Below are the code and all the weights of a small trained network. Each question names an input and a class and asks about switching units off, where a switched-off unit gives its printed mean instead of its output.

import numpy as np


def w(rows, s, z=0):
    codes = np.array(rows[::2]) - 128.0
    scale = np.full(codes.shape[1], s)
    scale[-1] = z or s
    return codes * scale


def norm(h):
    return h / np.sqrt((h * h).mean(-1, keepdims=True) + 1e-5)


def f(y):
    return y / 2 * (1 + np.tanh(0.7978845608 * (y + 0.044715 * y**3)))


def log_softmax(a):
    a = a - a.max(-1, keepdims=True)
    return a - np.log(np.exp(a).sum(-1, keepdims=True))


def net(x, mask):
    res = np.array(x, float).reshape(1, 8) / 4 @ E
    u = 0
    for l in range(3):
        y = f(norm(res) @ A[l][:, :-1].T + A[l][:, -1])
        res = res + np.where(mask[u : u + 6], y, B[l][:, -1]) @ B[l][:, :-1]
        u += 6
    return log_softmax(norm(res)[-1] @ U[:, :-1].T + U[:, -1])


A, B = {}, {}
E = w([
[135,127,126,131,135,128],'x0',
[142,194,61,186,183,94],'x1',
[115,143,121,110,124,97],'x2',
[152,48,139,175,120,80],'x3',
[54,113,168,100,254,101],'x4',
[116,136,125,119,121,112],'x5',
[136,115,131,136,133,151],'x6',
[151,60,16,77,148,176],'x7',
],0.0064)
A[0] = w([
[173,89,65,92,172,128,103],'L0N1',
[154,204,147,126,136,36,71],'L0N2',
[159,2,128,196,127,17,61],'L0N3',
[95,82,20,52,98,121,173],'L0N4',
[200,111,172,67,71,164,90],'L0N5',
[153,204,43,227,184,101,4],'L0N6',
],0.0082,0.0026)
B[0] = w([
[81,153,186,177,161,140,202],'L0N1',
[125,114,147,137,94,157,179],'L0N2',
[102,255,128,52,150,187,233],'L0N3',
[210,164,208,198,149,135,253],'L0N4',
[155,67,79,79,160,129,182],'L0N5',
[237,76,178,54,167,56,227],'L0N6',
],0.0093,0.0041)
A[1] = w([
[81,136,100,154,132,183,56],'L1N1',
[170,141,44,148,51,92,39],'L1N2',
[120,107,206,84,165,144,252],'L1N3',
[124,136,185,205,79,85,187],'L1N4',
[193,122,22,183,2,119,112],'L1N5',
[154,146,105,154,58,148,24],'L1N6',
],0.0089,0.0027)
B[1] = w([
[82,236,150,19,172,87,118],'L1N1',
[76,97,42,96,244,27,142],'L1N2',
[143,106,11,174,20,110,253],'L1N3',
[201,88,89,220,133,239,159],'L1N4',
[155,158,2,186,239,40,177],'L1N5',
[70,95,124,120,185,102,135],'L1N6',
],0.0061,0.0073)
A[2] = w([
[6,88,132,140,178,107,116],'L2N1',
[142,178,126,159,134,132,120],'L2N2',
[122,104,112,93,99,141,216],'L2N3',
[140,152,35,163,114,165,235],'L2N4',
[189,151,100,113,173,153,251],'L2N5',
[167,189,129,96,129,151,101],'L2N6',
],0.012,0.0021)
B[2] = w([
[139,110,37,129,177,107,162],'L2N1',
[98,87,124,81,145,174,176],'L2N2',
[204,128,219,70,134,36,147],'L2N3',
[2,195,155,140,202,97,224],'L2N4',
[97,96,145,131,4,140,254],'L2N5',
[48,136,132,49,139,161,179],'L2N6',
],0.0088,0.0077)
U = w([
[64,98,27,156,231,49,139],'0',
[46,130,146,139,91,102,253],'1',
[41,217,147,20,120,149,61],'2',
[182,71,180,100,92,35,81],'3',
[55,141,168,253,104,183,60],'4',
[58,138,134,148,105,95,138],'5',
],0.0078,0.0046)

Each question gives the input, the list of numbers given to net, and the class t.
The units are the neurons (one row each of A and B). Each row of codes is followed by its name. A weight is (code - 128) times the scale printed after its matrix; where a second scale follows, it is the last column's (A, B and U).
mask holds one flag per neuron, layer by layer. A switched-off neuron (its flag False) gives its mean, the last column of its row in B, instead of its output. The means were averaged over made-up inputs and are rounded, as every weight is.
A unit's drop is (log p(t) with every unit on - log p(t) with that unit switched off) / (log p(t) with every unit on - log p(t) with every unit switched off).
The circuit of an input: a set's keep is (log p(t) with only the set's units on - log p(t) with every unit switched off) / (log p(t) with every unit on - log p(t) with every unit switched off). Starting from the 12 units with the biggest drops (on a tie, the unit counted first), units are removed one at a time, each time the one whose removal leaves the highest keep (on an exact tie, the one counted first), for as long as the keep stays at least 0.8.
circuit, biggest first: the units of the circuit, biggest drop first
most important unit: the unit with the biggest drop
k most important neurons: the k neurons with the biggest drops, biggest first
k most important neurons of layer l: the k neurons of layer l with the biggest drops, biggest first
input [-5,-3,2,6,-3,-3,1,-1], class 2: circuit, biggest first => [L0N3]
input [4,5,-6,-6,-2,2,-6,8], class 4: 2 most important neurons of layer 0 => [L0N4, L0N3]
input [8,-2,4,-6,8,-6,-7,-2], class 0: circuit, biggest first => [L2N1, L0N3]
input [2,-4,-7,8,-3,-6,2,2], class 2: 2 most important neurons => [L0N3, L0N6]
input [1,-1,-5,7,8,6,-3,-8], class 0: 2 most important neurons => [L0N4, L2N1]
input [3,-6,8,-3,-4,4,-5,7], class 4: 4 most important neurons of layer 0 => [L0N4, L0N6, L0N3, L0N1]
input [8,2,5,-6,-6,-5,1,-4], class 0: 2 most important neurons => [L0N3, L1N5]
input [3,7,-2,-4,-1,-2,-3,-6], class 3: 2 most important neurons of layer 0 => [L0N6, L0N3]
input [-6,-6,-8,-5,3,-3,-6,8], class 4: 3 most important neurons => [L0N4, L0N3, L0N6]
input [8,-8,-4,-7,5,-1,-7,-6], class 3: 2 most important neurons of layer 0 => [L0N3, L0N4]
input [-3,-7,1,5,-7,7,4,-1], class 0: 2 most important neurons of layer 1 => [L1N5, L1N2]
input [1,-5,2,-8,-8,2,-6,4], class 0: 2 most important neurons => [L1N5, L0N3]
input [1,3,8,-3,-2,-3,-2,-5], class 4: 3 most important neurons => [L1N4, L0N3, L0N2]
input [-3,3,-4,7,-8,-2,-7,1], class 0: circuit, biggest first => [L1N5]
input [-3,8,-3,-5,2,0,-8,-2], class 3: 2 most important neurons => [L0N6, L0N3]
input [-4,0,3,4,4,-3,-6,-6], class 4: 2 most important neurons of layer 1 => [L1N4, L1N5]
input [8,8,0,-2,5,-5,-3,3], class 3: circuit, biggest first => [L0N6, L2N4, L2N5]
input [0,-8,7,-5,7,4,0,-7], class 3: 3 most important neurons of layer 2 => [L2N4, L2N3, L2N6]
input [-7,-5,2,-2,2,-1,4,-7], class 4: circuit, biggest first => [L1N4, L0N3]
input [2,-7,-6,-2,2,3,3,-7], class 3: circuit, biggest first => [L0N1, L2N4]
input [-2,-2,-2,-2,8,-5,0,1], class 0: most important unit => L2N1
input [-6,7,0,4,-2,6,-2,7], class 3: circuit, biggest first => [L0N6, L0N4]
input [4,4,5,4,4,2,6,-7], class 4: circuit, biggest first => [L1N4, L0N2]
input [8,-8,-7,-6,-4,-3,8,4], class 3: circuit, biggest first => [L2N3, L0N3]
input [-5,-5,3,-3,-7,5,-6,-3], class 0: 2 most important neurons => [L1N5, L0N3]
input [3,5,-3,0,-8,-5,-3,-8], class 0: 2 most important neurons => [L1N5, L0N4]
input [0,-2,0,5,-6,2,-5,-6], class 0: most important unit => L0N4
input [-3,-8,-3,-2,-5,-4,6,-6], class 3: 3 most important neurons of layer 0 => [L0N5, L0N4, L0N3]
input [0,7,0,7,-5,5,-6,3], class 2: 2 most important neurons => [L0N3, L2N6]
input [-5,6,-2,3,-1,0,2,5], class 3: 2 most important neurons => [L0N6, L2N4]
